Here is a tiny trained network, its code and every weight. The questions are about switching its units off for an input and a target symbol, where a switched-off unit gives its printed mean instead of its output.

import numpy as np


def w(rows, s, z=0):
    codes = np.array(rows[::2]) - 128.0
    scale = np.full(codes.shape[1], s)
    scale[-1] = z or s
    return codes * scale


def f(y):
    return np.maximum(y, 0)


def softmax(a):
    e = np.exp(a - a.max(-1, keepdims=True))
    return e / e.sum(-1, keepdims=True)


def log_softmax(a):
    a = a - a.max(-1, keepdims=True)
    return a - np.log(np.exp(a).sum(-1, keepdims=True))


def net(x, mask):
    ids = ['αβεζηθλμξπστψ'.index(c) for c in x.split()]
    T = len(ids)
    res = E[ids] + P[:T]
    u = 0
    for l in range(2):
        r = res
        for j in range(2):
            rows = slice(3 * j, 3 * j + 3)
            q, k, v = (r @ M[l][rows].T for M in (Q, K, V))
            z = softmax(np.where(np.tri(T) > 0, q @ k.T / 3**0.5, -1e9)) @ v
            o = O[l][rows]
            res = res + np.where(mask[u + j], z, o[:, -1]) @ o[:, :-1]
        u += 2
        y = f(res @ A[l][:, :-1].T + A[l][:, -1])
        res = res + np.where(mask[u : u + 8], y, B[l][:, -1]) @ B[l][:, :-1]
        u += 8
    return log_softmax(res[-1] @ U[:, :-1].T + U[:, -1])


Q, K, V, O, A, B = {}, {}, {}, {}, {}, {}
E = w([
[106,127,168],'α',
[139,185,155],'β',
[78,155,93],'ε',
[111,145,137],'ζ',
[123,188,181],'η',
[38,233,146],'θ',
[58,102,107],'λ',
[181,169,156],'μ',
[162,187,160],'ξ',
[160,97,249],'π',
[157,83,91],'σ',
[141,171,155],'τ',
[62,142,14],'ψ',
],0.016)
P = w([
[125,237,192],'0',
[127,75,49],'1',
[54,52,165],'2',
[101,188,123],'3',
[154,95,23],'4',
[20,62,215],'5',
[100,172,120],'6',
[159,94,15],'7',
[1,70,245],'8',
[106,150,125],'9',
],0.0095)
Q[0] = w([
[252,162,63],'0.h1',
[39,95,24],'0.h1',
[147,108,161],'0.h1',
[228,118,65],'0.h2',
[122,52,148],'0.h2',
[88,113,139],'0.h2',
],0.011)
K[0] = w([
[26,132,74],'0.h1',
[114,120,9],'0.h1',
[162,193,163],'0.h1',
[149,80,2],'0.h2',
[95,111,222],'0.h2',
[180,205,171],'0.h2',
],0.0071)
V[0] = w([
[189,142,65],'0.h1',
[167,126,90],'0.h1',
[78,243,164],'0.h1',
[214,23,219],'0.h2',
[43,113,1],'0.h2',
[62,230,67],'0.h2',
],0.0056)
O[0] = w([
[196,107,234,105],'0.h1',
[187,194,146,104],'0.h1',
[21,230,71,253],'0.h1',
[111,147,76,33],'0.h2',
[203,4,86,94],'0.h2',
[85,126,239,225],'0.h2',
],0.0039,0.0035)
A[0] = w([
[252,87,91,163],'0.n1',
[133,179,192,2],'0.n2',
[49,110,83,183],'0.n3',
[105,127,90,56],'0.n4',
[203,182,144,168],'0.n5',
[153,95,92,136],'0.n6',
[202,176,173,27],'0.n7',
[191,130,126,99],'0.n8',
],0.014,0.0037)
B[0] = w([
[133,209,166,207],'0.n1',
[61,3,141,246],'0.n2',
[209,141,147,254],'0.n3',
[175,116,195,151],'0.n4',
[118,7,50,218],'0.n5',
[108,106,95,167],'0.n6',
[154,65,82,180],'0.n7',
[42,186,111,151],'0.n8',
],0.0075,0.0054)
Q[1] = w([
[2,126,212],'1.h1',
[190,130,151],'1.h1',
[72,82,118],'1.h1',
[105,181,216],'1.h2',
[152,52,182],'1.h2',
[49,78,202],'1.h2',
],0.0079)
K[1] = w([
[49,106,118],'1.h1',
[173,231,146],'1.h1',
[69,74,177],'1.h1',
[181,150,1],'1.h2',
[103,92,110],'1.h2',
[142,17,131],'1.h2',
],0.0084)
V[1] = w([
[254,201,60],'1.h1',
[193,116,79],'1.h1',
[66,90,2],'1.h1',
[65,221,128],'1.h2',
[185,239,52],'1.h2',
[107,118,68],'1.h2',
],0.0082)
O[1] = w([
[211,159,179,12],'1.h1',
[83,111,179,88],'1.h1',
[60,181,94,170],'1.h1',
[124,187,54,124],'1.h2',
[176,140,1,54],'1.h2',
[127,171,111,141],'1.h2',
],0.0073,0.011)
A[1] = w([
[93,218,61,95],'1.n1',
[241,135,98,253],'1.n2',
[185,90,92,22],'1.n3',
[228,150,99,219],'1.n4',
[164,246,92,70],'1.n5',
[89,2,115,141],'1.n6',
[93,13,124,165],'1.n7',
[177,99,129,106],'1.n8',
],0.0085,0.0038)
B[1] = w([
[170,229,159,169],'1.n1',
[132,63,181,161],'1.n2',
[43,130,108,129],'1.n3',
[159,10,254,158],'1.n4',
[207,175,92,154],'1.n5',
[248,149,96,254],'1.n6',
[202,140,83,252],'1.n7',
[141,90,125,130],'1.n8',
],0.0065,0.0093)
U = w([
[49,95,174,141],'α',
[106,118,53,107],'β',
[168,249,79,120],'ε',
[125,174,118,253],'ζ',
[40,51,68,63],'η',
[58,162,114,60],'θ',
[111,175,66,180],'λ',
[206,82,21,141],'μ',
[138,62,42,114],'ξ',
[194,43,230,130],'π',
[82,76,254,165],'σ',
[105,109,86,59],'τ',
[249,178,177,132],'ψ',
],0.0084,0.004)

Each question gives the input, a string of symbols that net reads in full, and the target symbol t.
The units are the heads (3 rows each of Q, K, V and O) and the neurons (one row each of A and B). Each row of codes is followed by its name. A weight is (code - 128) times the scale printed after its matrix; where a second scale follows, it is the last column's (O, A, B and U).
mask holds one flag per unit, layer by layer, with each layer's heads first. A switched-off unit (its flag False) gives its mean, the last column of its rows in O or B, instead of its output. The means were averaged over made-up inputs and are rounded, as every weight is.
A unit's drop is (log p(t) with every unit on - log p(t) with that unit switched off) / (log p(t) with every unit on - log p(t) with every unit switched off).
The circuit of an input: a set's keep is (log p(t) with only the set's units on - log p(t) with every unit switched off) / (log p(t) with every unit on - log p(t) with every unit switched off). Starting from the 12 units with the biggest drops (on a tie, the unit counted first), units are removed one at a time, each time the one whose removal leaves the highest keep (on an exact tie, the one counted first), for as long as the keep stays at least 0.8.
circuit, biggest first: the units of the circuit, biggest drop first
top k neurons: the k neurons with the biggest drops, biggest first
k most important neurons of layer l: the k neurons of layer l with the biggest drops, biggest first
heads that matter: for each layer, one digit per head in row order, 1 if its drop is at least 0.15 and else 0, layers parted by /
input τ ζ ξ ψ μ μ ψ ξ, target π: heads that matter	01 / 10
input μ θ ξ, target σ: heads that matter	00 / 01
input μ ψ μ ψ μ ξ μ ξ, target π: circuit, biggest first	(1.h1; 0.h2)
input τ μ π μ μ μ ε, target ε: heads that matter	01 / 01
input β ξ σ ψ, target ψ: top 3 neurons	(0.n3; 0.n2; 0.n5)
input μ π σ ψ ε μ μ σ, target ψ: heads that matter	00 / 10
input τ ξ θ θ μ, target ε: circuit, biggest first	(1.h2; 1.n1; 0.h1)
input π σ ε σ ψ μ ψ η, target π: 2 most important neurons of layer 0	(0.n2; 0.n1)
input μ τ θ, target σ: circuit, biggest first	(0.n5; 1.h2; 0.n2)
input μ η π ε, target ε: circuit, biggest first	(0.n2; 1.h2; 1.n1; 0.n5)
input μ β ε β μ ε ξ ψ, target π: top 3 neurons	(0.n3; 1.n4; 0.n2)
input ψ μ λ ε σ μ μ μ, target ψ: circuit, biggest first	(1.h1)
input τ η λ μ, target μ: top 4 neurons	(0.n5; 1.n6; 0.n7; 1.n7)
input η ξ θ ξ μ μ ξ σ, target ψ: circuit, biggest first	(0.n1; 1.h1; 0.n2)
input μ μ θ, target σ: circuit, biggest first	(0.n5; 1.h2; 0.n7; 0.n2)
input η τ η μ μ π θ μ, target ε: 2 most important neurons of layer 0	(0.n3; 0.n2)
input η μ ψ ε ε, target π: heads that matter	00 / 10
input ξ β θ μ ξ, target ε: 3 most important neurons of layer 0	(0.n2; 0.n7; 0.n3)
input μ ζ λ, target σ: 4 most important neurons of layer 0	(0.n5; 0.n2; 0.n7; 0.n3)
input θ η ξ ψ η σ, target μ: top 3 neurons	(0.n2; 1.n6; 1.n7)
input ζ ξ ψ μ, target μ: top 2 neurons	(0.n5; 0.n7)
input θ η ψ σ μ μ ε η τ, target μ: top 2 neurons	(0.n2; 1.n6)
input ψ ψ μ τ μ μ ξ μ, target π: top neuron	(0.n1)
